Below are the code and all the weights of a small trained network. Each question names an input and a target symbol and asks about switching units off, where a switched-off unit gives its printed mean instead of its output.

import numpy as np


def w(rows, s, z=0):
    codes = np.array(rows[::2]) - 128.0
    scale = np.full(codes.shape[1], s)
    scale[-1] = z or s
    return codes * scale


def norm(h):
    return h / np.sqrt((h * h).mean(-1, keepdims=True) + 1e-5)


def f(y):
    return y / 2 * (1 + np.tanh(0.7978845608 * (y + 0.044715 * y**3)))


def softmax(a):
    e = np.exp(a - a.max(-1, keepdims=True))
    return e / e.sum(-1, keepdims=True)


def log_softmax(a):
    a = a - a.max(-1, keepdims=True)
    return a - np.log(np.exp(a).sum(-1, keepdims=True))


def net(x, mask):
    ids = ['ΦΩαγδεζηλπτ'.index(c) for c in x.split()]
    T = len(ids)
    res = E[ids] + P[:T]
    r = norm(res)
    for j in range(3):
        rows = slice(2 * j, 2 * j + 2)
        q, k, v = (r @ M[0][rows].T for M in (Q, K, V))
        z = softmax(np.where(np.tri(T) > 0, q @ k.T / 2**0.5, -1e9)) @ v
        o = O[0][rows]
        res = res + np.where(mask[j], z, o[:, -1]) @ o[:, :-1]
    y = f(norm(res) @ A[0][:, :-1].T + A[0][:, -1])
    res = res + np.where(mask[3:11], y, B[0][:, -1]) @ B[0][:, :-1]
    return log_softmax(norm(res)[-1] @ U[:, :-1].T + U[:, -1])


Q, K, V, O, A, B = {}, {}, {}, {}, {}, {}
E = w([
[89,154,77],'Φ',
[213,94,124],'Ω',
[25,240,92],'α',
[146,135,110],'γ',
[135,102,105],'δ',
[137,166,136],'ε',
[89,113,73],'ζ',
[146,112,109],'η',
[98,103,83],'λ',
[64,249,126],'π',
[171,191,211],'τ',
],0.011)
P = w([
[105,131,140],'0',
[64,129,189],'1',
[206,156,96],'2',
[139,152,70],'3',
[56,132,152],'4',
[162,121,10],'5',
[157,171,106],'6',
[67,120,150],'7',
[157,125,17],'8',
[142,160,93],'9',
[102,106,163],'10',
[202,103,48],'11',
[149,169,102],'12',
[128,67,161],'13',
],0.011)
Q[0] = w([
[56,111,205],'head 0',
[128,61,88],'head 0',
[130,140,255],'head 1',
[219,45,119],'head 1',
[146,123,195],'head 2',
[115,185,188],'head 2',
],0.012)
K[0] = w([
[145,250,161],'head 0',
[111,87,100],'head 0',
[76,133,152],'head 1',
[201,95,99],'head 1',
[170,120,175],'head 2',
[125,235,181],'head 2',
],0.013)
V[0] = w([
[241,239,203],'head 0',
[117,56,170],'head 0',
[52,194,181],'head 1',
[11,69,117],'head 1',
[170,253,209],'head 2',
[98,20,106],'head 2',
],0.007)
O[0] = w([
[182,47,132,16],'head 0',
[95,183,81,126],'head 0',
[80,89,82,15],'head 1',
[70,70,114,3],'head 1',
[126,30,44,56],'head 2',
[2,119,132,136],'head 2',
],0.0074,0.0022)
A[0] = w([
[140,110,239,129],'neuron 0',
[172,173,178,78],'neuron 1',
[106,137,72,207],'neuron 2',
[137,172,5,85],'neuron 3',
[164,63,167,251],'neuron 4',
[153,197,94,162],'neuron 5',
[107,118,83,168],'neuron 6',
[139,141,149,8],'neuron 7',
],0.014,0.0016)
B[0] = w([
[104,56,156,173],'neuron 0',
[105,143,206,212],'neuron 1',
[130,46,160,174],'neuron 2',
[209,167,173,251],'neuron 3',
[44,186,114,170],'neuron 4',
[129,119,147,253],'neuron 5',
[255,38,249,150],'neuron 6',
[137,181,140,128],'neuron 7',
],0.0067,0.0066)
U = w([
[95,79,180,189],'Φ',
[147,123,202,252],'Ω',
[140,109,245,94],'α',
[159,152,117,74],'γ',
[136,179,140,67],'δ',
[151,156,105,94],'ε',
[125,194,126,93],'ζ',
[137,196,141,131],'η',
[119,209,109,152],'λ',
[227,123,202,66],'π',
[213,160,109,158],'τ',
],0.012,0.0042)

Each question gives the input, a string of symbols that net reads in full, and the target symbol t.
The units are the heads (2 rows each of Q, K, V and O) and the neurons (one row each of A and B). Each row of codes is followed by its name. A weight is (code - 128) times the scale printed after its matrix; where a second scale follows, it is the last column's (O, A, B and U).
mask holds one flag per unit, heads first, then neurons. A switched-off unit (its flag False) gives its mean, the last column of its rows in O or B, instead of its output. The means were averaged over made-up inputs and are rounded, as every weight is.
A unit's drop is (log p(t) with every unit on - log p(t) with that unit switched off) / (log p(t) with every unit on - log p(t) with every unit switched off).
The circuit of an input: a set's keep is (log p(t) with only the set's units on - log p(t) with every unit switched off) / (log p(t) with every unit on - log p(t) with every unit switched off). Starting from all 11 units, units are removed one at a time, each time the one whose removal leaves the highest keep (on an exact tie, the one counted first), for as long as the keep stays at least 0.8.
units of the circuit, in order: the units of the circuit, biggest drop first
k most important neurons: the k neurons with the biggest drops, biggest first
heads that matter: for each layer, one digit per head in row order, 1 if its drop is at least 0.15 and else 0, layers parted by /
drop when u is switched off: that unit's drop, to one decimal
input α η π π Ω, target Φ: most important neuron => [neuron 0]
input π η π Ω λ η λ π ζ π Ω Ω γ τ, target Φ: units of the circuit, in order => [head 1; neuron 4; neuron 3; head 2]
input η ζ ζ π γ π π Ω π ε δ Ω π, target π: heads that matter => 011
input Ω Ω Ω π ζ η γ ε, target Φ: units of the circuit, in order => [head 1; neuron 3]
input Ω γ Ω δ ζ Φ Ω η, target Φ: heads that matter => 010
input Ω τ π, target τ: heads that matter => 001
input α Ω π Φ, target π: heads that matter => 000
input Ω γ α Φ λ π Ω π Φ Φ Ω Ω τ, target τ: heads that matter => 111
input λ η Ω τ γ, target Φ: 2 most important neurons => [neuron 4; neuron 3]
input Φ Ω π η Ω π η λ δ Ω ε, target Φ: 2 most important neurons => [neuron 4; neuron 3]
input Ω γ Ω Ω Ω Ω Ω Ω Ω γ Ω Ω π α, target Φ: heads that matter => 000
input α Ω Φ π η, target Φ: 2 most important neurons => [neuron 3; neuron 4]
input γ Ω Ω Ω Ω ε π α, target Φ: drop when head 1 is switched off => 0.9
input Ω ε π λ Φ, target Φ: drop when head 1 is switched off => 0.5
input λ τ π π η π τ π τ γ Ω ζ π, target π: drop when head 1 is switched off => 0.2
input Ω Ω Ω η γ, target Φ: units of the circuit, in order => [head 1]
